Below is a small trained network, with its code and all its weights. Each question gives an input and a class and asks what happens when units are switched off, that is, made to give their printed mean instead of their output.

import numpy as np


def w(rows, s, z=0):
    codes = np.array(rows[::2]) - 128.0
    scale = np.full(codes.shape[1], s)
    scale[-1] = z or s
    return codes * scale


def f(y):
    return y / 2 * (1 + np.tanh(0.7978845608 * (y + 0.044715 * y**3)))


def log_softmax(a):
    a = a - a.max(-1, keepdims=True)
    return a - np.log(np.exp(a).sum(-1, keepdims=True))


def net(x, mask):
    res = np.array(x, float).reshape(1, 4) / 4 @ E
    y = f(res @ A[0][:, :-1].T + A[0][:, -1])
    res = res + np.where(mask, y, B[0][:, -1]) @ B[0][:, :-1]
    return log_softmax(res[-1] @ U[:, :-1].T + U[:, -1])


A, B = {}, {}
E = w([
[254,210,111],'x0',
[162,33,53],'x1',
[168,57,235],'x2',
[131,130,130],'x3',
],0.008)
A[0] = w([
[149,164,125,72],'n0',
[74,71,100,98],'n1',
[114,137,148,254],'n2',
[152,96,188,83],'n3',
[116,139,84,54],'n4',
[182,93,170,12],'n5',
[8,121,131,197],'n6',
[80,191,63,74],'n7',
[108,147,139,204],'n8',
[168,105,186,111],'n9',
[87,96,115,30],'n10',
[178,147,126,94],'n11',
[100,170,160,37],'n12',
[165,133,105,9],'n13',
[105,117,218,36],'n14',
[98,150,75,71],'n15',
[83,187,86,49],'n16',
[148,89,99,104],'n17',
[85,152,76,55],'n18',
[139,98,65,131],'n19',
[187,118,91,45],'n20',
[150,192,131,55],'n21',
[145,77,101,137],'n22',
[168,151,109,78],'n23',
[54,123,145,87],'n24',
[135,77,95,167],'n25',
[141,112,158,56],'n26',
[175,176,160,101],'n27',
[140,99,167,102],'n28',
[126,131,87,113],'n29',
[131,91,98,156],'n30',
[85,189,213,148],'n31',
[209,155,148,89],'n32',
[82,104,146,70],'n33',
[171,52,86,43],'n34',
[95,187,163,42],'n35',
[143,102,171,141],'n36',
[92,77,118,65],'n37',
],0.017,0.0059)
B[0] = w([
[124,57,95,149],'n0',
[187,109,61,185],'n1',
[157,218,107,186],'n2',
[38,120,127,175],'n3',
[94,68,167,143],'n4',
[89,76,169,158],'n5',
[185,143,38,248],'n6',
[37,103,182,205],'n7',
[153,198,147,166],'n8',
[23,131,106,181],'n9',
[156,62,136,145],'n10',
[164,87,46,168],'n11',
[166,51,229,143],'n12',
[156,44,136,136],'n13',
[102,67,128,181],'n14',
[1,26,214,164],'n15',
[95,90,156,178],'n16',
[153,132,194,149],'n17',
[57,33,188,164],'n18',
[132,178,225,173],'n19',
[174,80,120,162],'n20',
[126,60,119,171],'n21',
[160,158,196,163],'n22',
[141,33,71,162],'n23',
[201,38,61,179],'n24',
[190,159,186,172],'n25',
[29,52,160,134],'n26',
[194,89,62,188],'n27',
[32,132,107,158],'n28',
[148,85,171,150],'n29',
[188,163,183,159],'n30',
[255,119,230,217],'n31',
[99,66,56,201],'n32',
[173,72,39,159],'n33',
[166,111,222,170],'n34',
[196,27,212,158],'n35',
[38,165,96,170],'n36',
[154,95,111,161],'n37',
],0.006,0.011)
U = w([
[203,120,221,101],'0',
[167,62,37,51],'1',
[11,84,159,131],'2',
[147,136,138,253],'3',
[146,251,132,109],'4',
],0.011,0.013)

Each question gives the input, the list of numbers given to net, and the class t.
The units are the neurons (one row each of A and B). Each row of codes is followed by its name. A weight is (code - 128) times the scale printed after its matrix; where a second scale follows, it is the last column's (A, B and U).
mask holds one flag per neuron, in row order. A switched-off neuron (its flag False) gives its mean, the last column of its row in B, instead of its output. The means were averaged over made-up inputs and are rounded, as every weight is.
A unit's drop is (log p(t) with every unit on - log p(t) with that unit switched off) / (log p(t) with every unit on - log p(t) with every unit switched off).
The circuit of an input: a set's keep is (log p(t) with only the set's units on - log p(t) with every unit switched off) / (log p(t) with every unit on - log p(t) with every unit switched off). Starting from the 12 units with the biggest drops (on a tie, the unit counted first), units are removed one at a time, each time the one whose removal leaves the highest keep (on an exact tie, the one counted first), for as long as the keep stays at least 0.8.
circuit, biggest first: the units of the circuit, biggest drop first
unit that matters most: the unit with the biggest drop
top k neurons: the k neurons with the biggest drops, biggest first
drop when u is switched off: that unit's drop, to one decimal
input [5,-6,-4,-4], class 0: circuit, biggest first -> n31; n35
input [6,6,0,1], class 0: circuit, biggest first -> n34; n19
input [3,-6,7,7], class 2: unit that matters most -> n9
input [5,6,2,-3], class 0: circuit, biggest first -> n34; n6
input [2,5,6,-2], class 2: circuit, biggest first -> n31; n9; n6
input [1,-5,-3,-5], class 0: circuit, biggest first -> n31; n35
input [-4,1,2,0], class 1: circuit, biggest first -> n6; n7
input [0,5,-6,2], class 2: top 2 neurons -> n31; n15
input [-5,-4,-4,-3], class 1: top 2 neurons -> n6; n24
input [8,5,6,-2], class 1: top 2 neurons -> n32; n11
input [-1,-7,-8,-7], class 2: top 3 neurons -> n7; n15; n18
input [-8,7,6,2], class 1: top 3 neurons -> n1; n33; n6
input [-8,4,-5,5], class 1: top 2 neurons -> n6; n1
input [-3,-6,0,6], class 0: circuit, biggest first -> n31
input [1,-3,-5,-4], class 2: drop when n7 is switched off -> 0.3
input [-5,-7,5,-2], class 0: drop when n31 is switched off -> 2.4
input [4,-6,-4,6], class 0: drop when n31 is switched off -> 0.4
input [-7,-1,7,1], class 1: drop when n24 is switched off -> 0.3
